Below is a small trained network, with its code and all its weights. Each question gives an input and a class and asks what happens when units are switched off, that is, made to give their printed mean instead of their output.

import numpy as np


def w(rows, s, z=0):
    codes = np.array(rows[::2]) - 128.0
    scale = np.full(codes.shape[1], s)
    scale[-1] = z or s
    return codes * scale


def f(y):
    return y / 2 * (1 + np.tanh(0.7978845608 * (y + 0.044715 * y**3)))


def log_softmax(a):
    a = a - a.max(-1, keepdims=True)
    return a - np.log(np.exp(a).sum(-1, keepdims=True))


def net(x, mask):
    res = np.array(x, float).reshape(1, 8) / 4 @ E
    y = f(res @ A[0][:, :-1].T + A[0][:, -1])
    res = res + np.where(mask, y, B[0][:, -1]) @ B[0][:, :-1]
    return log_softmax(res[-1] @ U[:, :-1].T + U[:, -1])


A, B = {}, {}
E = w([
[102,97,143,230,71],'x0',
[190,85,83,93,149],'x1',
[69,210,137,77,98],'x2',
[201,184,134,169,176],'x3',
[210,156,4,169,32],'x4',
[179,73,245,62,32],'x5',
[254,193,192,116,153],'x6',
[69,230,138,125,79],'x7',
],0.0072)
A[0] = w([
[118,119,148,80,94,159],'N1',
[151,65,117,106,183,154],'N2',
[132,135,151,80,184,129],'N3',
[62,106,140,213,100,170],'N4',
[142,132,196,110,136,204],'N5',
[95,83,141,154,99,146],'N6',
[164,148,95,197,112,145],'N7',
[142,109,50,58,188,254],'N8',
[145,66,76,164,173,139],'N9',
[121,146,104,92,3,161],'N10',
[108,181,195,117,157,159],'N11',
[87,107,174,124,134,145],'N12',
[71,85,154,169,143,141],'N13',
[42,125,122,142,84,176],'N14',
[93,179,106,66,103,172],'N15',
[115,153,171,106,171,157],'N16',
[148,134,60,150,143,181],'N17',
[50,94,140,167,169,124],'N18',
[182,160,114,166,187,166],'N19',
[73,94,188,150,39,205],'N20',
[170,83,203,147,78,154],'N21',
[177,87,40,169,158,171],'N22',
[147,126,119,224,126,176],'N23',
[146,93,80,132,199,135],'N24',
[101,221,103,170,138,179],'N25',
[126,164,98,104,187,161],'N26',
[97,151,136,136,155,173],'N27',
[162,74,189,114,112,169],'N28',
],0.013,0.0059)
B[0] = w([
[170,105,75,149,97,186],'N1',
[130,95,154,194,72,205],'N2',
[75,200,146,155,125,192],'N3',
[125,60,135,66,158,218],'N4',
[164,214,211,126,101,218],'N5',
[92,82,158,91,127,179],'N6',
[163,95,127,118,176,201],'N7',
[99,128,127,233,106,253],'N8',
[145,94,153,170,144,211],'N9',
[137,152,37,100,90,234],'N10',
[134,226,162,136,161,213],'N11',
[125,142,163,108,129,184],'N12',
[77,89,226,110,134,187],'N13',
[46,116,87,90,149,226],'N14',
[132,200,40,148,144,207],'N15',
[139,195,161,143,150,195],'N16',
[125,64,108,161,156,210],'N17',
[113,90,169,103,145,198],'N18',
[151,107,154,161,161,212],'N19',
[124,125,117,49,113,255],'N20',
[207,111,186,86,86,229],'N21',
[142,97,122,190,151,250],'N22',
[148,96,123,75,175,204],'N23',
[128,115,149,153,136,201],'N24',
[152,126,96,90,185,227],'N25',
[140,160,121,194,127,195],'N26',
[48,164,174,107,210,172],'N27',
[143,147,178,116,2,224],'N28',
],0.0085,0.0098)
U = w([
[107,164,9,108,129,4],'0',
[1,61,168,64,171,41],'1',
[168,101,105,157,210,155],'2',
[85,86,135,202,103,211],'3',
[206,126,172,85,54,63],'4',
[103,216,142,127,194,247],'5',
],0.0092,0.0015)

Each question gives the input, the list of numbers given to net, and the class t.
The units are the neurons (one row each of A and B). Each row of codes is followed by its name. A weight is (code - 128) times the scale printed after its matrix; where a second scale follows, it is the last column's (A, B and U).
mask holds one flag per neuron, in row order. A switched-off neuron (its flag False) gives its mean, the last column of its row in B, instead of its output. The means were averaged over made-up inputs and are rounded, as every weight is.
A unit's drop is (log p(t) with every unit on - log p(t) with that unit switched off) / (log p(t) with every unit on - log p(t) with every unit switched off).
The circuit of an input: a set's keep is (log p(t) with only the set's units on - log p(t) with every unit switched off) / (log p(t) with every unit on - log p(t) with every unit switched off). Starting from the 12 units with the biggest drops (on a tie, the unit counted first), units are removed one at a time, each time the one whose removal leaves the highest keep (on an exact tie, the one counted first), for as long as the keep stays at least 0.8.
units of the circuit, in order: the units of the circuit, biggest drop first
unit that matters most: the unit with the biggest drop
k most important neurons: the k neurons with the biggest drops, biggest first
drop when u is switched off: that unit's drop, to one decimal
input [-4,5,5,-8,0,-1,-1,-5], class 3: unit that matters most	N8
input [7,6,-6,2,2,2,-8,-4], class 1: units of the circuit, in order	[N4 N6]
input [3,0,-3,-8,-2,-7,2,-4], class 1: units of the circuit, in order	[N13 N18]
input [-6,3,3,-2,0,-8,7,-4], class 3: units of the circuit, in order	[N8 N2]
input [-5,-3,7,-4,-2,6,-2,6], class 0: units of the circuit, in order	[N10 N15]
input [-6,7,0,4,-8,6,-7,1], class 4: units of the circuit, in order	[N28 N5]
input [2,7,5,-5,-5,5,-3,0], class 4: units of the circuit, in order	[N28 N1]
input [5,-7,-1,4,-7,4,3,4], class 4: 2 most important neurons	[N21 N28]
input [5,5,-5,-5,-3,0,2,-4], class 4: 3 most important neurons	[N21 N28 N14]
input [2,4,7,-8,7,6,-3,-7], class 0: 2 most important neurons	[N10 N5]
input [-5,3,-3,2,7,-5,-6,-6], class 3: 3 most important neurons	[N8 N2 N25]
input [-7,-3,4,-8,-6,4,2,-2], class 5: drop when N11 is switched off	0.2
input [2,-3,-7,7,-2,2,-4,1], class 1: drop when N4 is switched off	0.1
input [7,-7,-2,8,-3,8,-3,-1], class 4: units of the circuit, in order	[N21]
input [6,0,-4,-1,6,1,-2,1], class 2: drop when N26 is switched off	-0.1
